Below are the code and all the weights of a small trained network. Each question names an input and a class and asks about switching units off, where a switched-off unit gives its printed mean instead of its output.

import numpy as np


def w(rows, s, z=0):
    codes = np.array(rows[::2]) - 128.0
    scale = np.full(codes.shape[1], s)
    scale[-1] = z or s
    return codes * scale


def f(y):
    return y / 2 * (1 + np.tanh(0.7978845608 * (y + 0.044715 * y**3)))


def log_softmax(a):
    a = a - a.max(-1, keepdims=True)
    return a - np.log(np.exp(a).sum(-1, keepdims=True))


def net(x, mask):
    res = np.array(x, float).reshape(1, 8) / 4 @ E
    y = f(res @ A[0][:, :-1].T + A[0][:, -1])
    res = res + np.where(mask, y, B[0][:, -1]) @ B[0][:, :-1]
    return log_softmax(res[-1] @ U[:, :-1].T + U[:, -1])


A, B = {}, {}
E = w([
[134,87,117,204,152,191,141,151,129,196,130],'x0',
[191,127,119,142,82,162,111,28,106,162,162],'x1',
[184,167,118,112,160,94,115,164,62,100,121],'x2',
[71,133,143,155,212,147,89,118,130,59,128],'x3',
[72,125,158,83,156,84,102,53,114,110,114],'x4',
[120,118,49,177,152,58,135,130,64,117,133],'x5',
[152,93,86,153,173,108,108,66,218,156,154],'x6',
[130,33,125,114,124,108,124,165,120,84,255],'x7',
],0.0089)
A[0] = w([
[122,139,40,135,145,83,82,185,131,173,72,196],'n1',
[116,153,88,184,152,178,181,57,110,174,72,145],'n2',
[107,119,100,168,201,150,95,186,204,182,117,175],'n3',
[141,111,173,116,63,169,149,144,157,169,140,135],'n4',
[157,113,143,137,66,178,211,124,186,164,70,206],'n5',
[114,177,88,61,132,63,153,131,161,131,139,193],'n6',
[218,153,66,125,117,77,123,110,86,135,66,207],'n7',
[225,160,83,115,138,131,136,133,8,112,155,186],'n8',
[93,147,144,156,88,177,101,117,101,164,133,165],'n9',
[116,60,132,196,104,187,167,153,93,151,160,212],'n10',
[96,2,95,209,131,137,126,118,131,139,182,255],'n11',
[79,112,207,100,163,151,120,173,144,37,91,172],'n12',
[139,172,92,160,124,152,190,110,164,170,97,216],'n13',
[126,55,76,174,175,96,120,98,146,150,139,219],'n14',
[199,175,115,117,114,52,85,143,107,84,111,174],'n15',
[111,98,123,74,81,74,187,206,96,117,105,186],'n16',
[178,84,108,104,100,124,158,164,88,117,154,203],'n17',
[84,218,211,132,167,130,60,152,50,123,103,192],'n18',
[95,81,213,132,165,156,167,131,113,83,171,224],'n19',
[125,118,194,82,60,164,120,113,178,138,208,233],'n20',
],0.0084,0.0042)
B[0] = w([
[141,109,171,162,138,123,172,171,193,117,149,193],'n1',
[26,121,184,162,143,89,198,142,188,131,103,188],'n2',
[125,109,91,95,162,119,136,170,200,157,124,196],'n3',
[154,204,89,49,64,173,136,134,118,133,96,188],'n4',
[106,197,103,106,81,154,147,124,144,121,59,218],'n5',
[193,104,150,134,89,87,136,75,184,144,169,193],'n6',
[150,85,171,199,121,144,152,119,133,167,112,203],'n7',
[204,61,199,173,161,190,142,176,54,139,123,222],'n8',
[90,187,134,125,140,143,139,138,103,97,101,168],'n9',
[119,166,88,141,130,182,125,227,117,81,118,210],'n10',
[87,75,51,106,128,165,129,146,131,113,182,254],'n11',
[125,198,139,86,227,63,2,99,147,19,131,229],'n12',
[108,136,158,126,102,152,153,118,220,154,57,190],'n13',
[78,72,67,118,173,189,159,117,160,142,195,213],'n14',
[169,58,196,179,116,135,122,95,115,137,144,203],'n15',
[170,206,208,96,125,88,197,152,115,84,196,220],'n16',
[180,126,120,116,119,129,142,143,59,114,142,197],'n17',
[148,125,150,166,158,105,82,151,159,135,101,241],'n18',
[89,138,68,75,145,73,39,142,75,75,115,214],'n19',
[161,154,105,15,120,136,123,61,64,127,93,231],'n20',
],0.0082,0.0091)
U = w([
[190,90,157,186,126,164,126,116,75,159,123,186],'0',
[111,137,74,144,122,147,142,205,32,105,176,118],'1',
[82,168,141,192,115,107,162,135,158,147,85,155],'2',
[102,157,108,116,171,78,34,125,125,79,122,129],'3',
[114,88,73,103,127,104,117,12,108,121,189,215],'4',
[156,160,162,134,102,51,165,127,123,102,198,8],'5',
[104,113,44,142,144,153,164,153,188,148,173,118],'6',
[146,201,81,71,81,161,145,136,109,145,85,42],'7',
],0.011,0.0018)

Each question gives the input, the list of numbers given to net, and the class t.
The units are the neurons (one row each of A and B). Each row of codes is followed by its name. A weight is (code - 128) times the scale printed after its matrix; where a second scale follows, it is the last column's (A, B and U).
mask holds one flag per neuron, in row order. A switched-off neuron (its flag False) gives its mean, the last column of its row in B, instead of its output. The means were averaged over made-up inputs and are rounded, as every weight is.
A unit's drop is (log p(t) with every unit on - log p(t) with that unit switched off) / (log p(t) with every unit on - log p(t) with every unit switched off).
The circuit of an input: a set's keep is (log p(t) with only the set's units on - log p(t) with every unit switched off) / (log p(t) with every unit on - log p(t) with every unit switched off). Starting from the 12 units with the biggest drops (on a tie, the unit counted first), units are removed one at a time, each time the one whose removal leaves the highest keep (on an exact tie, the one counted first), for as long as the keep stays at least 0.8.
circuit, biggest first: the units of the circuit, biggest drop first
top k neurons: the k neurons with the biggest drops, biggest first
drop of u: that unit's drop, to one decimal
input [-8,-2,-7,1,-5,-2,3,5], class 4: circuit, biggest first	(n20 n10)
input [-3,2,7,-5,-3,0,-1,8], class 0: circuit, biggest first	(n8 n15)
input [6,-8,-6,-4,-6,8,-3,-3], class 6: circuit, biggest first	(n3)
input [4,-6,-6,6,7,6,4,5], class 6: top 3 neurons	(n14 n11 n3)
input [-1,-7,1,-6,0,-2,3,-1], class 5: circuit, biggest first	(n16 n6)
input [-4,-8,-2,-7,-2,4,6,-4], class 2: top 2 neurons	(n11 n13)
input [3,6,5,1,7,-8,-5,0], class 3: circuit, biggest first	(n18 n19)
input [4,7,-7,-1,-2,0,-3,5], class 7: top 2 neurons	(n20 n4)
input [-2,2,6,-3,5,-1,-7,5], class 0: circuit, biggest first	(n8 n15)
input [-6,0,-8,0,2,4,-7,6], class 3: top 2 neurons	(n19 n12)
input [-6,-4,-8,4,-6,2,1,6], class 3: top 3 neurons	(n12 n19 n8)
input [8,7,-1,4,8,4,0,-4], class 2: top 2 neurons	(n2 n9)
input [7,-4,-1,-1,8,0,-8,6], class 3: top 2 neurons	(n12 n19)
input [5,0,2,3,-5,-7,-8,3], class 7: circuit, biggest first	(n4)
input [0,3,1,-6,-3,-1,0,3], class 7: top 3 neurons	(n4 n20 n5)
input [5,7,7,-3,-3,8,4,4], class 0: top 4 neurons	(n8 n7 n19 n15)
input [-1,7,-1,-5,-7,-2,0,6], class 7: top 3 neurons	(n20 n4 n5)
input [6,8,4,0,1,5,2,-7], class 2: top 2 neurons	(n2 n13)
input [-5,1,4,-4,8,-5,-1,-5], class 5: top 3 neurons	(n6 n8 n19)
input [-2,5,-6,2,7,-2,7,-8], class 2: circuit, biggest first	(n2)
input [4,6,-4,-4,8,-5,6,-7], class 2: top 3 neurons	(n2 n13 n19)
input [-4,8,0,8,5,8,-8,-2], class 0: drop of n8	0.2
input [-1,-8,-7,2,-5,-7,-6,6], class 3: drop of n12	1.1
input [8,4,8,-7,-8,6,-4,-4], class 0: drop of n8	0.7
